Here is a tiny trained network, its code and every weight. The questions are about switching its units off for an input and a class, where a switched-off unit gives its printed mean instead of its output.

import numpy as np


def w(rows, s, z=0):
    codes = np.array(rows[::2]) - 128.0
    scale = np.full(codes.shape[1], s)
    scale[-1] = z or s
    return codes * scale


def norm(h):
    return h / np.sqrt((h * h).mean(-1, keepdims=True) + 1e-5)


def f(y):
    return np.maximum(y, 0)


def log_softmax(a):
    a = a - a.max(-1, keepdims=True)
    return a - np.log(np.exp(a).sum(-1, keepdims=True))


def net(x, mask):
    res = np.array(x, float).reshape(1, 6) / 4 @ E
    u = 0
    for l in range(2):
        y = f(norm(res) @ A[l][:, :-1].T + A[l][:, -1])
        res = res + np.where(mask[u : u + 12], y, B[l][:, -1]) @ B[l][:, :-1]
        u += 12
    return log_softmax(norm(res)[-1] @ U[:, :-1].T + U[:, -1])


A, B = {}, {}
E = w([
[129,127,126,128,133,124,127,129,124,129],'x0',
[69,146,150,224,199,162,126,51,135,112],'x1',
[123,128,128,123,128,133,127,130,129,130],'x2',
[128,125,126,128,136,130,128,132,126,131],'x3',
[93,70,156,128,105,122,210,98,66,147],'x4',
[117,9,73,123,119,121,92,88,174,96],'x5',
],0.015)
A[0] = w([
[133,13,87,83,100,136,101,126,164,58,96],'L0N0',
[130,167,147,105,145,110,119,159,134,129,57],'L0N1',
[93,84,146,140,113,129,156,71,116,128,4],'L0N2',
[75,59,144,133,112,146,190,74,91,145,1],'L0N3',
[110,101,98,178,147,140,41,102,203,99,58],'L0N4',
[79,195,167,211,208,164,145,57,118,100,77],'L0N5',
[193,164,139,55,54,104,140,222,98,168,150],'L0N6',
[110,64,171,102,56,105,226,129,42,187,32],'L0N7',
[185,15,81,62,98,103,114,142,147,88,103],'L0N8',
[154,58,115,118,118,141,103,122,141,126,107],'L0N9',
[72,38,79,172,162,134,86,34,187,89,32],'L0N10',
[88,60,162,113,95,134,254,89,56,149,151],'L0N11',
],0.009,0.0077)
B[0] = w([
[80,188,138,177,79,88,131,135,111,239,209],'L0N0',
[122,99,147,158,106,114,135,132,129,109,143],'L0N1',
[145,74,128,169,97,119,65,180,148,133,145],'L0N2',
[135,87,191,156,86,70,49,220,150,117,166],'L0N3',
[105,176,115,37,200,159,153,71,175,75,184],'L0N4',
[83,160,84,110,22,98,133,156,125,233,232],'L0N5',
[168,49,160,154,161,182,101,132,147,34,247],'L0N6',
[114,201,60,66,199,202,169,17,123,124,210],'L0N7',
[68,204,113,153,83,118,146,147,115,218,216],'L0N8',
[66,178,152,165,112,123,113,121,104,155,167],'L0N9',
[237,72,168,73,184,214,115,88,131,2,203],'L0N10',
[114,65,128,124,132,77,198,152,9,144,245],'L0N11',
],0.0087,0.011)
A[1] = w([
[99,244,107,58,136,139,185,126,132,180,7],'L1N0',
[100,86,140,163,93,59,156,124,109,179,45],'L1N1',
[134,237,106,151,106,100,75,151,234,201,2],'L1N2',
[211,137,118,79,168,142,173,171,92,78,29],'L1N3',
[215,125,173,177,149,189,62,188,201,10,72],'L1N4',
[129,134,151,99,116,111,132,126,128,138,23],'L1N5',
[107,154,135,113,109,116,179,158,58,137,169],'L1N6',
[124,119,130,157,139,149,102,152,126,89,76],'L1N7',
[177,148,155,113,88,145,73,185,176,153,98],'L1N8',
[186,131,99,120,169,141,156,164,104,112,53],'L1N9',
[96,81,122,155,117,142,133,89,108,144,70],'L1N10',
[145,6,172,122,209,101,211,91,57,41,25],'L1N11',
],0.011,0.0046)
B[1] = w([
[133,44,128,140,87,67,101,183,152,133,227],'L1N0',
[180,187,104,92,153,109,149,141,111,164,199],'L1N1',
[131,23,166,151,120,149,58,143,189,31,249],'L1N2',
[106,132,122,107,176,162,151,58,137,116,189],'L1N3',
[136,172,98,106,127,71,217,144,33,236,246],'L1N4',
[148,123,114,144,147,134,129,154,131,123,128],'L1N5',
[185,142,123,109,172,169,139,89,123,116,245],'L1N6',
[108,118,160,133,120,119,139,126,103,138,147],'L1N7',
[88,90,155,192,87,133,115,122,136,123,195],'L1N8',
[103,137,126,106,158,127,166,96,133,114,159],'L1N9',
[147,150,146,128,100,94,141,178,102,128,169],'L1N10',
[105,155,131,173,98,125,28,164,245,81,255],'L1N11',
],0.012,0.01)
U = w([
[146,157,120,120,105,103,209,164,67,244,215],'0',
[107,75,144,189,70,128,17,172,211,87,146],'1',
[149,178,115,69,251,219,144,45,161,43,3],'2',
],0.013,0.00029)

Each question gives the input, the list of numbers given to net, and the class t.
The units are the neurons (one row each of A and B). Each row of codes is followed by its name. A weight is (code - 128) times the scale printed after its matrix; where a second scale follows, it is the last column's (A, B and U).
mask holds one flag per neuron, layer by layer. A switched-off neuron (its flag False) gives its mean, the last column of its row in B, instead of its output. The means were averaged over made-up inputs and are rounded, as every weight is.
A unit's drop is (log p(t) with every unit on - log p(t) with that unit switched off) / (log p(t) with every unit on - log p(t) with every unit switched off).
The circuit of an input: a set's keep is (log p(t) with only the set's units on - log p(t) with every unit switched off) / (log p(t) with every unit on - log p(t) with every unit switched off). Starting from the 12 units with the biggest drops (on a tie, the unit counted first), units are removed one at a time, each time the one whose removal leaves the highest keep (on an exact tie, the one counted first), for as long as the keep stays at least 0.8.
units of the circuit, in order: the units of the circuit, biggest drop first
k most important neurons: the k neurons with the biggest drops, biggest first
drop when u is switched off: that unit's drop, to one decimal
input [-3,6,-5,8,-6,2], class 2: units of the circuit, in order -> [L0N4]
input [-6,-1,-4,-5,-8,0], class 0: 3 most important neurons -> [L1N4, L0N5, L0N0]
input [-5,8,-8,0,1,-1], class 0: 3 most important neurons -> [L0N5, L1N11, L1N2]
input [-8,1,7,-2,2,0], class 0: 3 most important neurons -> [L0N6, L1N2, L0N5]
input [-5,-1,-2,-8,3,6], class 0: 2 most important neurons -> [L0N0, L0N8]
input [-1,3,3,-2,-6,6], class 2: 2 most important neurons -> [L0N4, L0N10]
input [-1,1,5,-3,-1,7], class 2: 2 most important neurons -> [L0N10, L0N5]
input [-8,0,-4,2,5,4], class 0: 2 most important neurons -> [L0N0, L0N6]
input [8,-7,-7,-1,3,0], class 2: 2 most important neurons -> [L0N6, L0N5]
input [8,-7,6,8,1,5], class 0: 2 most important neurons -> [L1N11, L1N1]
input [1,-8,2,-8,1,5], class 0: 3 most important neurons -> [L1N11, L1N1, L0N4]
input [-2,-2,-4,-6,8,8], class 0: 2 most important neurons -> [L0N0, L0N8]
input [4,7,6,-7,-8,2], class 2: 2 most important neurons -> [L0N10, L0N4]
input [-3,-3,2,4,-5,-4], class 0: most important neuron -> [L1N4]
input [-3,2,-2,1,-1,-8], class 1: drop when L0N11 is switched off -> 1.2
input [-7,-1,-5,-3,-8,-6], class 0: drop when L1N4 is switched off -> 5.4
input [2,3,-5,-5,-7,4], class 2: drop when L0N4 is switched off -> 1.3
